Table B holds the same points as the rows below and some others, measured another way and shuffled. Each row below is followed by which row of B it is.
B:
[[-179  194  206  128  -39  -95   -2  -51  -45  -63 -129  156  155 -114
    27  -10  232  196 -170 -168  103  189   41 -220  126 -132 -251]
 [  28  116  333   98  -62 -264 -134  -88  -97   29 -248   47  155  113
    76 -140  -50  183 -241 -250  121  127  -17 -125  133 -165  -65]
 [-165  -52  302 -130 -249 -145  -34  -14  -66  -36 -360   46  125  127
   -62  -37  -41  200  -12 -139  130   28   45   23 -222  170  -58]
 [  40  -44 -109  271  233   12  -36  -57  -14   67 -102 -374 -172  -84
  -151  106 -143  114  170   42 -245  -42  -45  410 -402   74  488]
 [-110   45 -147  334  165   -1   45 -118  -44   21 -263 -213 -103 -199
  -152  260   22  161   79  -97 -277   16  -17  308 -391  155  378]
 [ -54 -124 -380  -50  122  130  166   26  188 -155  264 -185  -70 -159
   106  212  131 -151  231  543  -18 -187   39  137  -81  143  -52]
 [-113  -40 -188   42   63   49  111  -15   87  -95   35 -102  -21 -139
    27  177  126   -7  121  244  -31  -71   34   97 -126  124  -10]
 [ 151   45  217   74  -56 -346 -128 -142  -77   24 -290  -13  146  183
   177  -60 -153   62 -270 -179   95   17  -53  -63  164  -93   31]
 [-219   60  580   -6 -193 -106 -148   35 -153   62 -363   38  107  110
  -232 -241  -38  426  -12 -363  135  219   53    3 -278  -24  -16]
 [-387  164  -60  202  182  299  135   92   69  -98  243  -16  -64 -426
  -222   85  444  240  232  167  -59  190  110   -9 -197  -76 -171]
 [ 162   40   89  163  123 -194 -112  -86  -26   43  -63 -168   17   77
    93  -75 -131   67 -121  -23   -1   13  -55   66   69 -162  146]
 [-250  -36  234 -267 -193   55   45  130   76 -139  120  123  137    0
     7 -134  207  122  111  224  301   53  117 -190    9    2 -448]
 [-232   15 -557  180  152  148  287  -92  146 -199   45  -50  -51 -405
    73  514  350 -121  136  347 -193 -119   49  107 -135  272  -28]
 [-336  -11 -270 -159  -90  148  277   36  177 -273  178  167  104 -269
   137  273  443  -92  118  434  151  -69  128 -188   68  188 -496]
 [-176  -32  292  -59 -156  -63  -47   19  -57   -7 -263  -26   64   70
  -138  -76  -29  245   66 -114   84   65   46   83 -285  108   13]
 [ 256    2  208  124  126 -232 -204  -57  -41   94  -31 -241    7  193
    82 -212 -257   86 -111  -29   42    4  -73   99   76 -229  202]
 [ 283  -80  108  -21   27 -281 -140  -73    7   27  -46 -191   55  248
   208 -128 -268  -44 -128   94   98 -105  -64   60  151 -116  102]
 [  -3  134  236  150    4 -203  -96  -82  -73   10 -177   21  114   27
    51  -76   17  176 -198 -201   68  131   -2 -103  111 -167  -39]
 [ -15  -82   86   93   48  -39  -71  -17  -36   52 -187 -270  -81   40
  -156    0 -159  172  146   -9  -95  -22  -13  315 -384  108  326]
 [ 171   66  326  150  122 -181 -222  -13  -65  109  -10 -197    9  145
    -9 -288 -188  203  -90 -107   67  113  -45   48   48 -308  146]
 [-320  119 -316  204  157  200  225  -20  101 -160  113   11  -29 -425
   -34  327  432   47  134  226 -112   51   79   -4 -109   91 -148]
 [  23  152  214  217  109 -137 -122  -50  -59   46  -45  -66   52  -11
     9 -126   14  191 -137 -134   38  151  -15  -50   90 -253   12]
 [-157  -19  175   71   32   59  -44   46  -27   21  -93 -165  -62  -49
  -223  -65   -8  263  186  -13  -29   76   30  210 -380   42  157]
 [ 123   24  203   24  -33 -256 -126  -80  -37    6 -146  -49  117  163
   153 -116 -119   70 -180  -67  120   12  -30  -60  148 -120  -23]
 [-286  -23 -360 -103   17  194  275   45  210 -260  286   80   50 -306
   135  279  429 -119  172  520   97  -87  115 -129   57  142 -416]
 [-213 -183   64 -407 -168  153  108  197  168 -183  300    7   63   20
    27 -105  162    1  300  515  309  -87  128  -75  -70  107 -427]
 [-154  -73   23  -21  -34   26   48   19   22  -54 -102 -107  -12  -41
   -93   67   35  118  154  106   -1  -25   40  153 -290  166   48]
 [ -70 -165 -273  -57  -26  -19  146  -61   87 -123 -138 -129   -8  -47
    77  295    7 -102  132  274  -58 -205   15  209 -236  335   88]
 [-217   31  286   37  -61   12  -50   48  -54    2 -161  -46   23  -31
  -200  -88   48  296  101 -109   43  133   56   78 -288   29   11]
 [ 277  -29   -8  116  147 -236 -120  -95   10   37   -4 -239    7  144
   183  -59 -220  -49 -119  103    7  -91  -73  100  144 -142  183]
 [-145 -100  177 -125 -161  -58   -3   20  -14  -46 -219  -49   49   79
   -71   -8  -43  145  102   17   90  -28   44  107 -273  188    0]
 [  87  -49  -24  -84 -110 -262   15 -115   36 -102 -146   35  166  119
   289   85  -32 -110 -188  104  147 -117  -14 -111  226   55 -159]
 [ 155  -26   44   38   26 -223  -71  -87    5  -11  -74 -117   67  118
   179  -27 -121  -19 -128   63   66  -57  -36   20  122  -67   41]
 [  55 -159  171 -117  -53  -89  -88   36    7    9  -78 -221  -18  183
   -40 -128 -211   86  127  122   84  -81   -1  198 -231   71  139]
 [-342   97   19  158  -78   -1  112  -83  -46  -79 -352   91   68 -226
  -122  251  239  215   -2 -179  -84   99   67   25 -272  215  -25]
 [  11  158   91  291  170 -110  -76  -85  -46   38  -66  -92   22  -87
     9  -24   53  165 -125 -125  -51  129  -22   -6   55 -206   86]
 [ 180  -63   93  -64  -52 -274  -83  -79   18  -26  -95  -73  119  201
   232  -65 -159  -55 -158   76  143  -91  -33  -44  190  -59  -41]
 [-232   28  182   43  -48   35    3   30  -25  -25 -145  -47   12  -76
  -174   -1   92  248  118  -58    5   89   60   96 -300   75   12]
 [ 151   78  369  117   38 -258 -213  -57  -95   93 -136 -106   82  179
    38 -260 -175  197 -178 -201   99  113  -45  -16  107 -261   86]
 [  -3   76   71  105   36 -143  -33  -72   -8  -30  -78  -17   81  -16
    96    5   46   74 -119  -15   54   42    2  -64  102  -96  -61]
 [ 104   25   79   34  -49 -275  -54 -127  -21  -32 -203    3  138  112
   203   18  -72    4 -221  -53   90  -31  -29  -77  175  -40  -43]
 [-297   12   41   71  -14  113   75   27   -1  -51 -130  -59  -25 -172
  -203  113  159  222  186   13  -56   67   67  142 -380  165   29]
 [-223  100 -197  236  101   45  134  -89   21  -85 -116  -18   -8 -292
   -44  292  251   91   37   30 -144   37   34   68 -166  123   32]
 [-429   45 -392   51    5  203  319  -27  139 -245   35  120   38 -426
    11  453  502  -24  152  297  -61  -31  120  -50 -146  284 -285]
 [  74   25 -110  110   53 -182   14 -127   19  -58 -104  -61   68   -6
   193  136    4  -57 -142   63   -3  -64  -28   -5  122    3   16]
 [ -30 -220    8 -180  -28   44    1   92   83  -47   56 -249  -67   95
   -65  -39 -131   33  285  327   62 -142   35  256 -328  175   99]
 [ -37  145  438   61  -61 -189 -151  -10  -90   34 -127   65  146   94
     3 -249   17  261 -190 -228  182  197   13 -185  138 -261 -162]
 [-107   -6  349    1 -106 -111 -108   10  -87   41 -270  -68   52   96
  -145 -127  -92  274   31 -179   66   89   20   98 -253   32   80]
 [-201  -30   82  -27  -94   -6   45    3    2  -67 -178  -24   37  -42
   -82   70   74  147  101   19   28   12   55   86 -252  167  -25]
 [-126  -17  339  -43  -71  -16  -94   68  -45   17  -94  -85   22   66
  -159 -188  -39  269  109  -46  107   97   45   76 -242  -24    1]
 [ -50  138  183  148   32 -133  -65  -54  -41   -8  -89   22  100  -31
    34  -62   87  166 -141 -119   67  134    8 -115  105 -171  -89]
 [-136  181  251  131   -7  -96  -49  -29  -43  -30  -71   97  126  -81
     5  -83  170  215 -147 -146  107  190   35 -194  123 -191 -208]
 [-231   26  165   77   -1   72   -1   40  -29  -12 -114  -85  -21  -99
  -213  -15   86  268  154  -40  -19  105   51  131 -340   59   59]
 [  47   80  153   79  -60 -276  -66 -131  -54  -20 -252   42  151   82
   161    8  -23   70 -247 -154   83   34  -17 -110  164  -70  -67]
 [ 132   42  -94  266  320    8  -78  -23   38   48  194 -320 -130  -92
   -14  -39  -49   60   73  172 -117    7  -41  194  -48 -200  254]
 [  45  109  172  175  112 -119 -106  -40  -34   33  -13  -97   36    2
    22 -114  -11  154  -93  -64   34  103  -12  -16   66 -213   33]
 [ 142 -240  152 -290 -212 -247  -71  -14   26  -37 -194 -134   97  337
   152  -90 -295  -53    9  157  195 -201  -14  107  -72  177   23]
 [  96  106  -61  317  271  -67  -59  -86   -6   40   43 -216  -65 -107
    17   27   -6   89  -41   18 -125   48  -46  117    8 -187  211]
 [  60  177  334  273  172 -126 -204  -26  -93  111  -12 -128   11   19
   -72 -256  -48  283 -116 -204   21  212  -27  -11   50 -360  106]
 [ -89 -264 -335 -227 -121    8  195  -17  149 -188  -66 -105   13   -9
   137  315   17 -192  201  451   25 -297   46  181 -220  441  -33]
 [-278   69  449   -1 -202  -78  -71   10 -124   10 -363   85  109   30
  -203 -108   54  373   -8 -310  107  192   63  -13 -280   54  -59]
 [  12  -72 -316   78  236  120   86   26  147  -80  278 -268 -121 -158
    40  137   70  -78  219  449  -82 -122   16  196 -101   28   93]
 [ -83    8 -198  134  109   11   90  -64   57  -76  -14 -109  -18 -163
    41  205  122    4   62  168  -86  -49   13   96  -95   85   50]
 [ 133   17   24   84   38 -228  -60 -101   -1  -20  -97  -83   79   84
   182    8  -77  -10 -162   24   50  -33  -41  -23  148  -80   19]
 [ 120   82   34  252  198 -124  -95  -86  -34   51  -36 -192  -24  -23
    27  -22  -73  100  -76  -37  -77   48  -42  100   13 -164  203]
 [ 129  -30  -86   63   72 -166  -15  -88   32  -37  -39 -137   31   48
   170   63  -73  -59  -71  140    9  -95  -30   61   76  -10   63]
 [-351  146  426  143   -2  127  -68  104  -94   33  -90  -18   -9 -148
  -362 -185  173  475  147 -221   28  295   90   48 -361 -102  -22]
 [ 279  -75 -201  151  204 -175  -55 -114   51   11   23 -310  -60   67
   184   76 -206 -122  -36  206  -91 -156  -84  214   41  -42  284]
 [ 327  -71  362  -93 -147 -477 -239 -119  -88   64 -313  -86  175  435
   255 -234 -391   16 -302 -156  207  -62  -85  -35  224 -117   65]
 [-380    1  191 -253 -249   90  121  112   70 -182   34  217  165  -88
   -24  -29  320  153  107  170  289   80  144 -230  -34   90 -515]
 [-113  178  327  113  -34 -128  -82  -29  -67   -9 -110   97  138  -26
    -3 -153  132  247 -158 -196  134  208   34 -188  118 -212 -196]
 [-188   81  107  257  228  205  -45   88  -16   55  117 -253 -164 -209
  -326  -82   97  324  270   25 -134  163   36  250 -403 -110  220]]
Rows of B count from 0, top down.

[  39   -3  116   69  -15  -31  -36   86  -30  -65   37    9   -1   30
   41  -95   17 -178   55  128   28   55  -14  155 -109  -42    4  154
  -68  -75]
6
[-143 -207  -54   30   70  310  148 -128  -62 -160  237  -27  144 -190
 -103  362   60  206  109  -81 -219 -408 -104   78  -16 -246   29  -66
 -145 -273]
66
[-206  435   29   75  109  -29   46   61 -161   72  212  -54 -203  312
  -88  -30   -4   43  323 -110  129 -545   84   31 -190  566 -110  178
 -298   95]
69
[ -39 -453 -139  210 -182  104  280  -97   68   48 -299  -22  160  -65
 -119  174 -266 -169    1  155   -5    3  286 -102   74 -185 -164 -451
   54   56]
19
[-197  -82 -114 -299  -34  174  108  -70 -371  314   60  100  206 -316
    6  160   40   -5   -9    5 -174   94 -218  -28 -346  110   38  -63
  -41   29]
18
[ 186  -77  244 -396  260  300 -224  -93 -195  -42  214  -53  130 -490
  234   86  260   85 -188  114 -162  223 -485  314  -26 -459  173  185
   78 -259]
4
[-169  180  -19 -278  100  149   23  -46 -344  247  174   19   41 -150
   26   93   87   74   91  -50  -67 -135 -212   32 -290  282    2   63
 -125   43]
52
[ 267  190  386   56  197  -38 -279  135   77 -281  166 -102 -158   80
  184 -235  153 -139   14  186  134   33 -126  381   79 -202   59  409
  -50 -189]
20
[ 209  221  384 -392  505  384 -336 -122 -130 -214  451 -192  -82 -360
  238  135  371  332  -75  -18  -89 -223 -544  422  144 -382  157  332
  -37 -337]
34
[-298   42 -185 -118  -51  123  213  -70 -316  309   49   50   94  -66
 -109  181  -57   33  155  -78  -74 -234    0 -129 -309  377  -78 -146
 -151  120]
49
[-329   75 -233 -136 -134   29  249  -38 -371  468  -67   95   96  -24
 -114   93 -128  -86  149  -33  -25 -101   71 -205 -405  545 -126 -189
 -129  267]
56
[ -24 -352   41  314 -153   30   82  104  117 -402  199  121  198  -33
  -85   95   62 -141   99  105 -196  -63   -3  222 -122 -455  126  233
 -144 -406]
59
[  32  -75   42   76  123  194   91 -131   49  -24  -91 -185  -64   -2
  -30  175 -112   57   55   50   86 -313  136   22  215  -59 -161 -286
  -19   29]
46
[ 168  -92  151 -101  200  251  -40 -151   12    9  -94 -197  -34 -189
   99  119  -36   39  -89  127   75  -61  -34  105  244 -235 -102 -234
   97    3]
7
[-376 -302 -315  219 -383  -50  367   70 -185  140  -15  241  277   25
 -233  137 -152 -219  200   15 -188  -50  169 -146 -464  184  -27  -81
 -182  -19]
45
[  91  233  228  371  -46 -276  -94  250  139 -236   45  -20 -201  452
   10 -338  -34 -321  219  162  236 -107  216  224  -76  169  -53  381
 -180  -36]
24
[  67  441  273  193   95 -209 -165  205   21 -135  141  -74 -289  411
   50 -316   37 -192  231   83  261 -224   94  228  -80  339  -56  423
 -206   21]
13
[ 130 -108  111   36   84  117   15  -74   48    0 -156 -145  -39  -48
   53   42 -103  -85  -31  158  117  -31   99   72  181 -145 -125 -215
   61   41]
21
[  99  283  174 -198  220   79 -108  -51 -145  216  -77 -178 -186   11
  125  -88  -28  -30    6   93  217  -70  -27   67   67  248 -139  -78
    9  219]
50
[  35 -279  -35  164 -254 -126  134   79    0  138 -329   60  114   26
  -11 -132 -224 -415  -31  277   91  352  235  -30 -122  -25 -112 -179
   75  137]
54
[ 110  179  170 -121  154   51  -94  -27  -99  143  -84 -145 -141    8
  110 -100  -33  -90    4  132  184   -8    7   88   48  155 -113  -50
   21  157]
39
[  67  277  151 -151  258  133  -74  -95 -105  142  -29 -207 -196   34
   86   -1  -31   62   49   44  197 -245   -4   61  119  229 -150 -116
  -25  172]
70
[ 257  343  451    0  297  -14 -352  142   51 -368  347 -118 -210   82
  203 -228  270  -30   61  111  103 -108 -248  470   59 -185  119  591
 -118 -284]
43
[ 127  108  191  -85   91    8 -133   55  -93   22   24  -42  -54  -38
  125 -152   58 -151  -18  157   88  139 -101  190  -70  -13    4  161
   -5   -3]
62
[-214    7  -75 -148   43  192  114  -76 -257  110  201   32  108 -163
  -46  208   69  120  113  -75 -151 -240 -155   20 -230  107   18    9
 -153  -74]
30
[ 165   48  184  -92  175  137  -78  -69  -15   35  -88 -176  -97  -64
  111  -15  -32  -43  -48  142  137  -27  -17  125  175  -74 -107 -120
   57   66]
40
[ -52 -269   18   62   58  273   86  -82    7 -261  227   -8  167 -217
  -54  293   89  128   60  -11 -222 -268 -132  163   13 -417   81   16
 -104 -347]
37
